Here is a tiny trained network, its code and every weight. The questions are about switching its units off for an input and a target symbol, where a switched-off unit gives its printed mean instead of its output.

import numpy as np


def w(rows, s, z=0):
    codes = np.array(rows[::2]) - 128.0
    scale = np.full(codes.shape[1], s)
    scale[-1] = z or s
    return codes * scale


def norm(h):
    return h / np.sqrt((h * h).mean(-1, keepdims=True) + 1e-5)


def f(y):
    return y / 2 * (1 + np.tanh(0.7978845608 * (y + 0.044715 * y**3)))


def softmax(a):
    e = np.exp(a - a.max(-1, keepdims=True))
    return e / e.sum(-1, keepdims=True)


def log_softmax(a):
    a = a - a.max(-1, keepdims=True)
    return a - np.log(np.exp(a).sum(-1, keepdims=True))


def net(x, mask):
    ids = ['αβγδεζηθμξπστφψω'.index(c) for c in x.split()]
    T = len(ids)
    res = E[ids] + P[:T]
    r = norm(res)
    for j in range(3):
        rows = slice(4 * j, 4 * j + 4)
        q, k, v = (r @ M[0][rows].T for M in (Q, K, V))
        z = softmax(np.where(np.tri(T) > 0, q @ k.T / 4**0.5, -1e9)) @ v
        o = O[0][rows]
        res = res + np.where(mask[j], z, o[:, -1]) @ o[:, :-1]
    y = f(norm(res) @ A[0][:, :-1].T + A[0][:, -1])
    res = res + np.where(mask[3:7], y, B[0][:, -1]) @ B[0][:, :-1]
    return log_softmax(norm(res)[-1] @ U[:, :-1].T + U[:, -1])


Q, K, V, O, A, B = {}, {}, {}, {}, {}, {}
E = w([
[130,83,133,91,192],'α',
[152,102,120,79,120],'β',
[143,68,105,123,156],'γ',
[135,97,124,117,65],'δ',
[117,123,124,162,96],'ε',
[103,112,125,121,18],'ζ',
[91,125,158,29,108],'η',
[187,104,254,163,176],'θ',
[97,153,151,98,109],'μ',
[134,174,165,182,160],'ξ',
[160,82,99,103,145],'π',
[131,96,117,124,188],'σ',
[141,188,71,123,125],'τ',
[129,93,124,79,212],'φ',
[125,148,154,130,51],'ψ',
[133,120,122,171,72],'ω',
],0.028)
P = w([
[140,124,120,136,40],'0',
[2,23,111,107,138],'1',
[141,137,126,137,49],'2',
[5,33,114,114,154],'3',
[140,139,127,135,52],'4',
[5,35,116,115,159],'5',
[140,141,128,135,64],'6',
[4,38,116,118,171],'7',
],0.0084)
Q[0] = w([
[174,179,88,234,80],'h1',
[112,48,121,123,139],'h1',
[151,82,75,52,146],'h1',
[32,125,126,147,211],'h1',
[95,124,126,104,176],'h2',
[17,115,36,159,166],'h2',
[79,133,178,171,135],'h2',
[235,110,149,135,145],'h2',
[252,123,79,105,82],'h3',
[135,80,115,190,151],'h3',
[89,129,164,98,200],'h3',
[15,100,133,152,107],'h3',
],0.018)
K[0] = w([
[138,197,123,214,58],'h1',
[104,28,60,144,124],'h1',
[196,79,92,63,171],'h1',
[72,118,163,181,236],'h1',
[107,168,139,108,208],'h2',
[134,210,82,168,163],'h2',
[85,145,137,161,137],'h2',
[193,17,135,105,133],'h2',
[190,96,47,92,64],'h3',
[166,108,113,200,172],'h3',
[134,155,170,95,190],'h3',
[121,138,253,217,119],'h3',
],0.018)
V[0] = w([
[111,119,217,125,129],'h1',
[68,63,83,59,101],'h1',
[85,146,138,154,61],'h1',
[166,122,163,136,89],'h1',
[168,158,37,153,124],'h2',
[126,75,115,96,84],'h2',
[128,81,168,183,151],'h2',
[80,150,40,138,141],'h2',
[159,154,214,173,173],'h3',
[124,156,82,91,108],'h3',
[110,126,113,133,79],'h3',
[162,81,253,100,105],'h3',
],0.013)
O[0] = w([
[45,111,130,125,164,125],'h1',
[160,207,129,171,160,254],'h1',
[94,83,88,128,222,97],'h1',
[171,127,161,88,224,112],'h1',
[60,141,157,131,136,112],'h2',
[185,157,174,162,68,189],'h2',
[208,114,69,139,105,128],'h2',
[57,166,219,97,201,138],'h2',
[158,201,174,254,82,99],'h3',
[111,126,85,117,139,105],'h3',
[111,106,127,98,80,135],'h3',
[181,152,216,158,140,196],'h3',
],0.0081,0.0098)
A[0] = w([
[189,222,2,60,47,2],'n1',
[36,129,28,206,174,206],'n2',
[224,94,69,170,101,239],'n3',
[141,155,182,247,84,138],'n4',
],0.0087,0.0022)
B[0] = w([
[149,135,5,166,156,188],'n1',
[160,191,112,89,157,174],'n2',
[21,125,199,196,152,254],'n3',
[58,142,47,65,1,199],'n4',
],0.0092,0.0064)
U = w([
[200,98,223,159,185,112],'α',
[211,138,29,128,112,148],'β',
[52,63,174,201,120,1],'γ',
[137,81,81,89,53,137],'δ',
[115,197,49,81,140,162],'ε',
[88,120,119,108,55,116],'ζ',
[145,127,193,58,75,119],'η',
[175,205,207,183,83,138],'θ',
[154,213,145,50,88,165],'μ',
[73,209,54,174,82,104],'ξ',
[174,87,77,225,156,96],'π',
[175,251,111,165,200,101],'σ',
[47,191,200,95,143,117],'τ',
[236,151,132,75,154,198],'φ',
[177,42,162,107,100,122],'ψ',
[100,67,70,114,166,128],'ω',
],0.014,0.005)

Each question gives the input, a string of symbols that net reads in full, and the target symbol t.
The units are the heads (4 rows each of Q, K, V and O) and the neurons (one row each of A and B). Each row of codes is followed by its name. A weight is (code - 128) times the scale printed after its matrix; where a second scale follows, it is the last column's (O, A, B and U).
mask holds one flag per unit, heads first, then neurons. A switched-off unit (its flag False) gives its mean, the last column of its rows in O or B, instead of its output. The means were averaged over made-up inputs and are rounded, as every weight is.
A unit's drop is (log p(t) with every unit on - log p(t) with that unit switched off) / (log p(t) with every unit on - log p(t) with every unit switched off).
The circuit of an input: a set's keep is (log p(t) with only the set's units on - log p(t) with every unit switched off) / (log p(t) with every unit on - log p(t) with every unit switched off). Starting from all 7 units, units are removed one at a time, each time the one whose removal leaves the highest keep (on an exact tie, the one counted first), for as long as the keep stays at least 0.8.
units of the circuit, in order: the units of the circuit, biggest drop first
most important unit: the unit with the biggest drop
top k neurons: the k neurons with the biggest drops, biggest first
heads that matter: for each layer, one digit per head in row order, 1 if its drop is at least 0.15 and else 0, layers parted by /
drop of u: that unit's drop, to one decimal
input γ σ α η ζ θ α α, target θ: most important unit : h3
input σ δ α η σ φ, target φ: top 2 neurons : [n3, n4]
input α ε δ π β μ, target μ: units of the circuit, in order : [n3, h2]
input δ φ γ ω τ ψ σ ξ, target ξ: heads that matter : 111
input ξ ω σ β, target ξ: units of the circuit, in order : [h3, h2]
input η σ α τ β σ, target τ: heads that matter : 010
input θ ξ ζ ω ω ψ τ, target ε: heads that matter : 011
input α θ β α γ α τ, target ε: units of the circuit, in order : [h2, h3, h1, n1]
input ω β σ ε δ α γ ω, target ω: units of the circuit, in order : [h1, h3]
input σ μ φ σ μ ε ε θ, target θ: units of the circuit, in order : [h3, n4]
input α ξ α η, target ξ: units of the circuit, in order : [h3, h2]
input γ φ ω α σ π ξ, target ζ: top 2 neurons : [n4, n3]
input α δ δ β, target β: units of the circuit, in order : [n1, h2]
input θ γ θ β, target θ: units of the circuit, in order : [h3]
input ξ ζ η δ, target ξ: units of the circuit, in order : [h3, n4, h1]
input π ω η ε, target ε: units of the circuit, in order : [n2, h1, h3]
input ξ η γ σ, target ξ: units of the circuit, in order : [h3, n4]
input ξ φ ε γ ζ ζ, target ξ: units of the circuit, in order : [h2, h3, h1]
input μ β ε ω φ π ε ξ, target ξ: top 2 neurons : [n4, n2]
input γ σ η φ μ, target τ: top 3 neurons : [n4, n2, n1]
input β θ γ η π μ γ φ, target θ: most important unit : h3
input φ α α, target θ: heads that matter : 110
input α β ζ γ σ α ω α, target α: top 2 neurons : [n4, n1]
input α ω σ, target ξ: top 3 neurons : [n4, n3, n1]
input ω θ τ α η γ β, target φ: top 2 neurons : [n4, n1]
input ω π β ζ τ σ μ, target τ: drop of n4 : 0.1
input ζ γ φ γ α γ ω, target γ: most important unit : h1
input ζ τ μ ζ τ θ, target θ: drop of h3 : 2.7
